Here is a tiny trained network, its code and every weight. The questions are about switching its units off for an input and a class, where a switched-off unit gives its printed mean instead of its output.

import numpy as np


def w(rows, s, z=0):
    codes = np.array(rows[::2]) - 128.0
    scale = np.full(codes.shape[1], s)
    scale[-1] = z or s
    return codes * scale


def f(y):
    return np.maximum(y, 0)


def log_softmax(a):
    a = a - a.max(-1, keepdims=True)
    return a - np.log(np.exp(a).sum(-1, keepdims=True))


def net(x, mask):
    res = np.array(x, float).reshape(1, 2) / 4 @ E
    y = f(res @ A[0][:, :-1].T + A[0][:, -1])
    res = res + np.where(mask, y, B[0][:, -1]) @ B[0][:, :-1]
    return log_softmax(res[-1] @ U[:, :-1].T + U[:, -1])


A, B = {}, {}
E = w([
[124,162,168,151,89,166,112,168,204,158,249],'x0',
[151,112,76,86,97,183,186,79,131,122,174],'x1',
],0.018)
A[0] = w([
[45,174,152,182,112,111,114,179,93,116,95,25],'n1',
[125,146,183,77,140,83,162,86,156,134,131,105],'n2',
[181,142,111,170,161,93,172,106,44,91,117,40],'n3',
[245,84,38,87,101,146,254,77,147,94,141,38],'n4',
[190,82,111,130,101,119,156,108,70,92,68,254],'n5',
[47,158,163,209,197,86,71,201,85,95,76,127],'n6',
[109,33,118,60,176,67,135,106,18,86,37,71],'n7',
],0.008,0.009)
B[0] = w([
[208,133,172,79,244,82,191,94,188,85,106,155],'n1',
[148,118,97,56,157,97,133,97,75,112,142,128],'n2',
[156,165,192,125,155,122,154,179,138,99,187,163],'n3',
[184,68,93,162,143,135,171,136,145,53,100,204],'n4',
[113,146,127,120,61,185,88,121,110,119,152,233],'n5',
[152,80,34,172,147,166,179,77,123,109,184,224],'n6',
[136,158,155,178,104,163,104,143,217,115,174,251],'n7',
],0.011,0.018)
U = w([
[145,193,195,155,58,254,68,221,250,124,198,81],'0',
[240,44,61,176,160,160,217,42,134,97,93,87],'1',
[62,140,61,151,25,224,32,76,91,156,144,253],'2',
[68,146,166,70,157,139,97,145,73,173,35,95],'3',
[98,135,166,65,119,77,106,146,111,134,35,104],'4',
[59,155,164,77,154,118,105,171,26,148,29,96],'5',
[115,136,167,61,106,165,67,151,160,181,49,97],'6',
[71,134,180,89,140,123,98,146,6,124,59,96],'7',
],0.0087,0.017)

Each question gives the input, the list of numbers given to net, and the class t.
The units are the neurons (one row each of A and B). Each row of codes is followed by its name. A weight is (code - 128) times the scale printed after its matrix; where a second scale follows, it is the last column's (A, B and U).
mask holds one flag per neuron, in row order. A switched-off neuron (its flag False) gives its mean, the last column of its row in B, instead of its output. The means were averaged over made-up inputs and are rounded, as every weight is.
A unit's drop is (log p(t) with every unit on - log p(t) with that unit switched off) / (log p(t) with every unit on - log p(t) with every unit switched off).
The circuit of an input: a set's keep is (log p(t) with only the set's units on - log p(t) with every unit switched off) / (log p(t) with every unit on - log p(t) with every unit switched off). Starting from all 7 units, units are removed one at a time, each time the one whose removal leaves the highest keep (on an exact tie, the one counted first), for as long as the keep stays at least 0.8.
units of the circuit, in order: the units of the circuit, biggest drop first
top k neurons: the k neurons with the biggest drops, biggest first
drop when u is switched off: that unit's drop, to one decimal
input [2,8], class 1: units of the circuit, in order -> n4
input [0,2], class 2: units of the circuit, in order -> n7; n6; n1
input [-2,-5], class 1: top 2 neurons -> n6; n1
input [1,-3], class 2: top 4 neurons -> n4; n7; n1; n3
input [3,0], class 2: top 2 neurons -> n7; n3
input [5,-6], class 1: units of the circuit, in order -> n7; n6
input [0,-1], class 2: top 2 neurons -> n7; n4
input [-6,6], class 0: top 4 neurons -> n7; n5; n6; n3
input [-8,-8], class 0: top 2 neurons -> n7; n5
input [1,4], class 1: top 3 neurons -> n7; n4; n5
input [-6,-6], class 0: top 4 neurons -> n7; n5; n4; n3
input [5,7], class 1: top 2 neurons -> n7; n4
input [-3,2], class 2: top 2 neurons -> n1; n5
input [2,7], class 1: top neuron -> n4
input [2,1], class 2: top 2 neurons -> n7; n3
input [-4,0], class 0: drop when n7 is switched off -> 0.4
input [-8,-4], class 0: drop when n7 is switched off -> 0.7
input [-8,-3], class 0: drop when n7 is switched off -> 0.5
input [3,3], class 2: drop when n1 is switched off -> 0.2
input [-6,-5], class 0: top neuron -> n7
